Each row has a class, written after it.
-19 8 -10 35 -35 -18 -4 -1 11 17 24 -2 5 8 8 -38 -29 -2 -30 16 0 14 -53 3 12 15 12 -8 -10 13 16 -48 44 52 -16 13 32 -33 37 -> j_571
-15 -13 -23 0 -28 -37 -11 -73 -49 -1 44 -19 24 -40 26 -26 -30 -13 7 14 3 69 21 40 9 -12 29 23 -13 -8 13 -4 -9 7 -18 9 -2 -4 28 -> j_659
7 -46 -26 0 -36 -22 -13 -23 -10 -1 25 -32 6 -26 16 -7 -14 -12 -27 19 15 43 -5 -10 15 5 6 -25 -7 -5 14 -43 -9 40 -2 1 17 6 12 -> j_176
-3 6 22 16 -16 -51 3 -22 -2 24 26 13 -29 25 -11 -44 -27 -25 -1 30 24 5 -86 17 11 4 -10 4 -25 -2 11 -20 31 39 -5 1 4 10 22 -> j_659
-37 33 -10 16 -25 -3 0 -9 15 20 11 24 14 4 13 -37 -9 -5 -8 18 10 32 -65 -29 -3 14 6 0 5 6 25 -3 28 43 1 -14 -4 -16 41 -> j_931
8 20 -22 12 -11 -9 25 25 3 13 23 -1 32 -47 17 -4 -13 8 -18 33 23 32 -42 -6 17 -1 22 -38 0 -4 2 19 -10 26 -3 2 30 9 30 -> j_464
2 -10 -4 17 -43 -12 -13 20 15 12 15 2 -8 13 21 -11 -29 6 -39 22 3 19 -93 -3 -7 11 15 -49 -31 -7 6 -11 10 25 -6 -14 17 0 44 -> j_571
0 -35 4 11 -14 -18 3 -69 -11 15 29 -1 38 -34 5 -12 -2 -19 9 -6 -22 30 20 -1 22 -1 31 -26 -13 -17 30 -13 15 35 -7 -7 20 20 3 -> j_151
-10 12 -15 -11 -13 -7 -21 -5 -3 10 19 -7 -9 -10 8 -33 -52 -22 -14 27 -2 20 -67 9 27 11 19 -8 -12 -12 -8 -15 10 33 -13 -4 47 1 40 -> j_902
-1 -22 -13 11 -10 -14 -11 -26 -2 -12 20 -23 8 -50 20 -21 -64 3 -17 13 -3 64 18 6 50 4 -5 0 -17 18 15 17 33 17 -4 -5 28 16 27 -> j_931
10 -32 -20 13 -23 -49 -12 -45 -20 -5 41 -3 22 -19 20 0 -8 9 6 20 -5 38 41 9 5 7 16 -14 -24 15 10 46 31 43 -34 31 50 -13 30 -> j_571
-35 -33 -17 21 -23 2 -5 11 -7 5 28 -17 3 9 22 -8 -31 -4 -34 33 -6 21 -77 -24 2 4 43 -22 -23 -27 -9 -11 -21 13 -20 -27 17 -14 50 -> j_176
8 -18 -36 13 -7 -19 1 -48 -47 19 12 6 32 -37 36 -12 3 24 -22 13 7 81 51 33 31 12 3 -16 -17 0 9 24 -9 3 -2 -11 15 24 49 -> j_74
9 1 -20 10 -42 -2 3 -51 -25 -25 0 -25 19 -37 19 -18 -3 5 -3 4 1 54 -16 -12 19 -2 -13 -7 18 -17 9 -6 0 16 -8 7 13 14 16 -> j_464
2 19 -16 -1 -36 9 6 -13 12 21 22 6 -5 33 17 -29 -18 -16 -13 6 3 20 -83 10 16 3 21 -19 -26 -2 13 -9 -3 29 -2 -5 -5 6 25 -> j_587
-19 -15 -6 7 -20 -14 -22 -5 -25 17 -25 -11 -37 5 28 -2 -32 10 -15 31 19 22 -65 -21 27 19 -1 -21 13 5 -1 -9 2 18 -37 -4 13 -31 36 -> j_930
16 14 -39 -10 -17 25 18 -16 -5 -21 25 -35 23 -31 -30 -15 -43 12 -19 -18 0 70 -13 54 21 31 4 -8 11 -19 4 -14 2 -6 8 10 8 10 42 -> j_74
4 24 12 13 -29 -25 -10 -16 6 39 -1 2 15 -24 -2 -31 -7 -29 -4 17 20 27 -86 -19 4 26 34 -23 -12 -21 -19 -10 10 44 -7 24 39 -22 47 -> j_464
0 -22 -2 25 -31 -23 -4 -6 24 14 24 0 -11 26 30 -24 -15 -5 -12 28 10 4 -99 -10 -2 10 30 -67 -31 -2 32 -11 1 51 -22 4 12 -17 56 -> j_571
28 -9 8 11 -28 -16 -36 17 24 -2 -8 13 -18 -38 9 -43 -17 -3 -12 0 6 25 -64 -22 21 6 -7 -3 -28 -12 -4 -20 1 36 7 -3 10 22 11 -> j_464
-27 -32 -27 -7 -17 -17 -1 38 15 26 5 -6 -9 1 22 -17 -45 -8 -54 33 0 19 -66 -9 13 8 14 -27 -39 12 23 -52 -8 40 13 -21 16 -5 32 -> j_176
-8 -11 -36 -25 5 0 13 8 -15 4 35 -18 32 -25 13 9 -45 -2 -35 -14 -17 9 30 11 24 -10 -6 -24 3 1 25 -33 7 -5 9 -17 3 31 4 -> j_151
-6 -4 -22 -10 -55 -25 -14 -18 -18 21 13 -22 23 -26 19 -14 -15 -22 -38 49 21 48 26 33 31 11 -9 26 -19 1 14 4 -4 29 16 6 49 -1 38 -> j_931
-12 -32 -39 -13 -31 -24 -4 -45 -31 7 34 -18 11 -5 -17 -4 -22 -14 -15 2 0 38 28 15 15 -3 1 -1 8 -15 24 -57 16 31 3 18 30 3 -3 -> j_83
-8 -33 -1 -7 -4 -12 -30 5 0 28 -13 2 -4 -3 1 -5 -34 -9 -20 2 9 25 -46 -41 17 10 35 -25 -20 -10 -6 -11 -5 28 4 2 36 -21 22 -> j_83
-1 2 14 3 -11 -3 3 26 31 11 -4 -5 -4 -11 0 2 -38 12 -31 19 6 23 -67 8 8 13 35 0 -22 -16 -8 20 0 13 3 0 16 10 37 -> j_464
-8 -22 11 28 -13 -12 -11 -9 16 -12 -16 23 -4 -26 0 -39 -9 3 0 21 1 16 -54 -9 12 22 17 1 -16 -25 18 2 -5 50 0 11 24 3 45 -> j_902
-7 6 6 -1 -43 9 20 15 28 5 3 14 -6 31 -15 -18 -13 27 -12 23 21 10 -114 -19 33 6 8 -20 2 1 5 -24 1 38 16 -4 -24 27 14 -> j_902
-31 -57 -4 13 -24 -28 -18 30 20 22 1 -6 -20 -24 20 -4 -36 -12 -11 48 1 2 -65 -30 -6 -8 33 -40 -47 8 26 -52 -5 42 -14 -5 30 -41 3 -> j_571
-7 -62 -16 2 -34 -18 -11 -60 -24 -15 36 -31 19 -35 -8 -12 -17 -27 -20 -6 -5 53 6 9 13 -15 -11 6 2 -34 29 -16 7 14 25 22 9 2 10 -> j_151
-5 -16 -30 4 -44 -9 26 -25 -31 -7 16 -22 38 -12 15 -21 -27 14 -40 10 -10 41 -30 19 21 7 4 -15 -19 -8 28 3 -9 8 3 -4 22 4 42 -> j_151
-10 -11 -32 16 -32 -12 14 -16 -20 6 33 -12 43 -4 21 19 -35 10 -35 5 -21 27 -4 -8 2 20 4 -48 -2 4 27 -1 11 15 -3 -26 46 6 34 -> j_902
-36 -5 -30 -14 -17 -12 -16 -25 -25 13 28 -23 -4 32 14 -18 -47 -15 -23 28 -9 27 -62 -6 13 5 16 3 -11 3 -7 -23 12 17 -10 3 45 -36 38 -> j_902
24 -8 -10 11 -64 -39 0 -30 -5 3 13 -15 17 -32 1 -20 -1 -1 -6 18 14 38 11 31 12 25 0 -5 -13 15 22 -14 21 47 -14 30 28 -11 25 -> j_571
22 2 -35 14 -3 -10 -15 -18 -19 7 8 35 22 -11 17 -32 -17 24 -24 0 11 48 -55 -21 -24 30 21 -39 -20 -11 3 14 -15 36 -6 10 52 5 51 -> j_902
-38 3 -26 10 -27 -9 2 -1 0 16 29 8 11 19 0 -23 -35 -9 -30 23 8 15 -106 -5 -2 -1 31 -51 -10 -47 12 -9 -4 35 2 1 30 -2 56 -> j_83
4 2 -27 7 -42 -27 4 -8 -21 2 33 -7 30 -56 22 -16 -33 -3 -18 -5 -8 34 0 5 30 -19 -19 -27 -7 -1 5 6 18 7 3 -3 12 40 14 -> j_464
-4 -8 13 16 -21 -7 -31 0 10 24 -1 24 2 -12 7 -25 -9 -30 -13 12 22 28 -55 -42 5 5 19 2 -15 -46 1 -2 -16 38 11 -33 29 -2 19 -> j_83
6 -5 -12 -2 1 -11 -10 8 -21 14 8 3 0 15 18 1 -23 -2 -31 32 24 27 -74 -23 11 23 15 -36 -6 -17 -2 -13 -18 30 -7 -11 26 10 54 -> j_659
-32 -6 6 -4 1 -3 -37 -58 7 29 -4 7 -24 -3 32 -24 -48 -17 11 31 -14 31 -23 6 32 3 15 -9 -27 -4 18 13 18 17 -17 -23 21 24 27 -> j_931
-1 -15 -19 2 -28 -58 -10 -58 -43 0 13 -18 12 -9 28 -27 -7 -8 -10 30 10 58 28 27 7 27 -17 27 -20 15 30 -51 2 28 -7 1 10 -20 33 -> j_659
-24 -40 0 2 -38 -29 -9 1 9 8 -6 -4 -34 11 6 -6 -39 -10 -19 54 16 36 -80 -31 4 10 -5 8 -29 -7 26 -28 19 53 -9 -12 28 -23 21 -> j_571
7 -4 14 22 -11 -18 -28 -3 11 17 14 0 -26 -15 2 -33 -60 -18 -21 15 18 21 -95 2 1 7 34 -10 -26 -17 10 -1 0 38 -15 -8 36 0 29 -> j_659
-30 20 -10 16 -20 -23 -19 -16 5 23 33 1 9 -30 16 -36 -32 -14 -2 23 12 25 -51 7 12 -7 2 -34 -23 -31 -9 -24 13 18 -8 -31 7 13 19 -> j_74
-30 -13 10 1 -3 -36 -32 -20 12 28 -23 11 -25 3 28 -27 -41 -2 4 23 0 -6 -11 0 59 26 5 -2 -15 14 17 -14 19 63 -31 18 22 -16 41 -> j_930
20 13 -19 -9 -25 14 35 -17 -28 -7 21 -25 23 -11 -12 16 -19 -3 -22 -5 15 19 7 21 -11 -4 15 11 32 -12 12 -2 -8 -3 -9 -5 28 17 -1 -> j_902
-14 -23 -18 -3 -20 -7 -8 -32 -23 -6 19 -14 36 -35 19 1 -25 3 -23 10 -1 48 17 17 18 -4 23 -1 -2 -20 -6 14 -13 2 13 17 20 9 38 -> j_902
-31 -33 -17 29 -16 0 -39 -37 -25 23 19 5 -10 27 28 -40 -9 -27 -11 23 -6 26 -52 -18 38 4 4 -2 -33 -27 -19 -27 -11 17 0 18 22 -25 44 -> j_587
-7 -10 -3 5 -40 -22 -3 -68 -33 16 11 2 21 36 21 -16 2 -6 -9 0 -11 37 11 23 33 15 0 18 -7 2 4 31 8 24 -7 17 19 -16 47 -> j_930
6 5 -40 -29 -18 -15 -18 -31 -17 19 20 -13 36 -26 4 -24 -28 -13 -37 2 19 65 -16 2 0 17 -7 -7 -7 -9 8 -25 1 28 27 20 39 -14 18 -> j_151
-23 -53 3 4 -15 -32 -24 -43 -3 15 9 -17 15 -37 27 -2 -31 1 -20 5 -5 31 6 -20 34 -14 5 -32 -16 1 22 -9 21 26 8 2 9 10 1 -> j_151
-8 51 -21 -11 -30 -8 1 11 -14 12 -5 -5 -6 -9 -8 -46 -18 -8 -17 19 33 16 -54 22 15 9 -14 31 0 -14 -10 -4 0 21 -11 -4 17 -5 34 -> j_74
-17 -40 -2 11 -6 -17 -30 3 20 -13 17 -1 -23 1 13 -17 -23 1 -13 49 3 20 -54 -3 10 0 13 12 -30 -14 8 19 -8 37 4 0 39 -15 25 -> j_902
-33 7 10 -5 2 -29 -5 -7 14 16 -20 2 -1 -22 35 -26 -6 -19 17 48 20 13 -58 -35 25 -11 -1 -11 -18 -2 0 25 -8 29 7 13 6 -23 28 -> j_464
0 -29 6 22 3 24 -14 6 15 4 -32 9 0 12 12 -36 12 -8 -7 0 -24 -12 -33 -22 45 18 -5 -1 -22 -10 11 -22 -34 17 24 18 20 -11 40 -> j_464
-1 -25 -20 0 -6 -28 -27 -26 4 2 22 -9 15 -11 8 -36 -34 2 -12 3 -8 13 -2 -4 40 34 -10 -17 -24 -1 24 -28 12 47 -3 20 35 -5 36 -> j_151
-5 11 -16 -16 -26 -18 -20 0 -2 11 20 -16 -9 2 2 -31 -55 -19 -25 15 27 8 -78 -7 11 11 17 -4 -5 -14 -5 -27 1 39 -14 14 36 -10 38 -> j_902
-29 -3 -13 6 -40 -19 -4 -1 -2 10 4 7 0 9 21 -19 -59 13 -29 3 15 17 -68 -15 17 11 2 -15 -8 -17 13 -20 -1 35 -18 -4 -2 1 44 -> j_930
-1 -26 -7 26 -60 -30 -1 -45 -26 12 30 -18 29 -58 17 1 -30 -17 -27 30 -6 69 9 26 34 -8 14 -22 -9 -9 10 22 43 38 -8 3 55 16 28 -> j_571
-4 -27 -5 -18 -40 -28 -14 -38 -29 11 7 -15 2 -9 6 -20 -18 -14 -19 8 13 10 -8 -3 30 -26 -29 10 -12 -11 7 8 4 11 10 10 17 25 -11 -> j_151
0 -42 -24 -1 -12 -9 -20 31 -5 31 26 -6 -24 7 -13 -4 -7 -21 -48 23 49 40 -76 -16 11 -1 21 -20 19 -21 7 -39 -11 36 26 20 11 -28 35 -> j_83
-17 -31 -9 25 17 -16 -20 2 -4 16 14 1 -2 -4 17 -16 -7 0 -19 2 15 8 9 -1 15 13 9 2 -12 -16 6 -11 -11 12 -7 1 3 -16 51 -> j_74
-2 -30 -15 21 -9 -19 -34 15 13 23 37 -12 -17 5 13 -17 -30 -5 -41 17 20 28 -86 -18 5 3 43 -37 -26 -10 2 1 6 52 -16 -8 43 -26 45 -> j_74
7 -19 12 28 -15 -36 3 15 -1 34 32 5 -24 11 25 -9 -26 -14 -34 31 29 22 -85 -17 3 -3 27 -20 -15 12 35 -32 9 44 -15 -47 -1 2 20 -> j_659
-43 -21 -1 12 -8 -30 -25 -14 1 29 -9 14 -7 15 17 -28 -21 -10 -4 32 9 26 -91 -53 1 8 11 -42 -31 -15 -1 -22 3 28 8 -9 21 -40 28 -> j_83
-8 -18 -6 -4 -12 1 -47 -23 -3 27 4 -8 -13 -1 58 -12 -39 -4 -12 20 -7 36 -68 -27 3 -13 43 -37 -33 17 -2 27 -21 2 -12 -36 32 -22 12 -> j_902
4 -30 -22 3 -19 19 -6 6 2 19 22 -4 7 16 19 2 -47 -13 -33 -1 13 35 -85 -25 24 19 29 -54 -32 -30 -2 8 -37 8 10 6 10 3 60 -> j_587
15 0 -22 -10 -17 11 -15 0 -11 -10 37 -25 5 -8 13 -4 -16 -18 -21 17 4 34 16 39 73 3 -10 16 29 -4 -8 34 4 26 -1 13 32 -1 38 -> j_930
-25 21 -39 -4 -39 -7 -12 -30 -52 30 6 -20 18 -18 45 -17 -32 -4 -43 16 -12 28 15 44 10 -25 -1 1 -3 26 25 -31 -7 -6 -1 -16 30 4 -4 -> j_659
-22 -6 6 29 -16 -18 -5 -1 10 28 0 -1 -1 -14 21 -15 -14 -7 -23 34 14 3 -52 -9 4 4 9 -39 -13 -8 2 15 3 24 -5 -10 23 5 26 -> j_176
0 -23 -12 -6 -10 -40 -10 -32 -8 15 10 4 4 -45 -1 -5 -12 -11 13 11 13 31 51 15 12 1 -2 -5 -4 -2 32 -7 11 28 0 1 16 10 -11 -> j_83
-7 -18 -17 26 -34 -39 -6 -23 -5 8 25 -14 34 -45 22 -13 -13 9 -11 36 4 39 10 3 21 -7 6 -44 -21 25 1 -5 35 43 -6 31 50 -22 5 -> j_571
15 16 -34 -8 -35 -14 11 -49 -51 12 21 -4 21 -27 16 -14 7 -8 -17 -1 15 35 4 16 18 -19 4 -11 31 -20 5 -14 7 24 -19 24 13 48 27 -> j_464
-3 7 1 10 -16 -31 8 -15 -8 5 15 -14 24 -29 17 3 -2 2 -2 -1 13 3 22 -12 25 1 10 0 22 3 1 18 21 24 -23 23 2 7 30 -> j_464
-27 -14 -1 7 -12 28 8 0 -5 8 25 -1 2 16 6 15 -52 -14 -10 -13 -15 9 -58 -23 36 2 20 -30 24 -36 2 -8 0 4 -18 -30 -11 16 37 -> j_930
-16 -9 0 25 -27 -32 -7 -30 2 20 16 39 -9 -4 -9 -59 -2 -17 3 25 13 25 -60 -8 2 2 4 9 -25 -8 23 -11 27 59 -3 14 15 6 31 -> j_931
-7 -3 -15 9 -14 -5 2 -32 -24 -10 29 -34 23 17 19 17 -20 21 -29 -2 2 51 8 14 10 14 5 6 3 -10 -11 76 8 -19 -14 -16 15 -9 59 -> j_74
-45 -12 -5 14 9 16 -6 -18 7 7 1 -6 -12 13 14 -1 -42 -3 -15 33 -6 18 -72 -31 18 -11 14 -15 13 -3 16 31 17 28 0 -5 48 -20 20 -> j_902
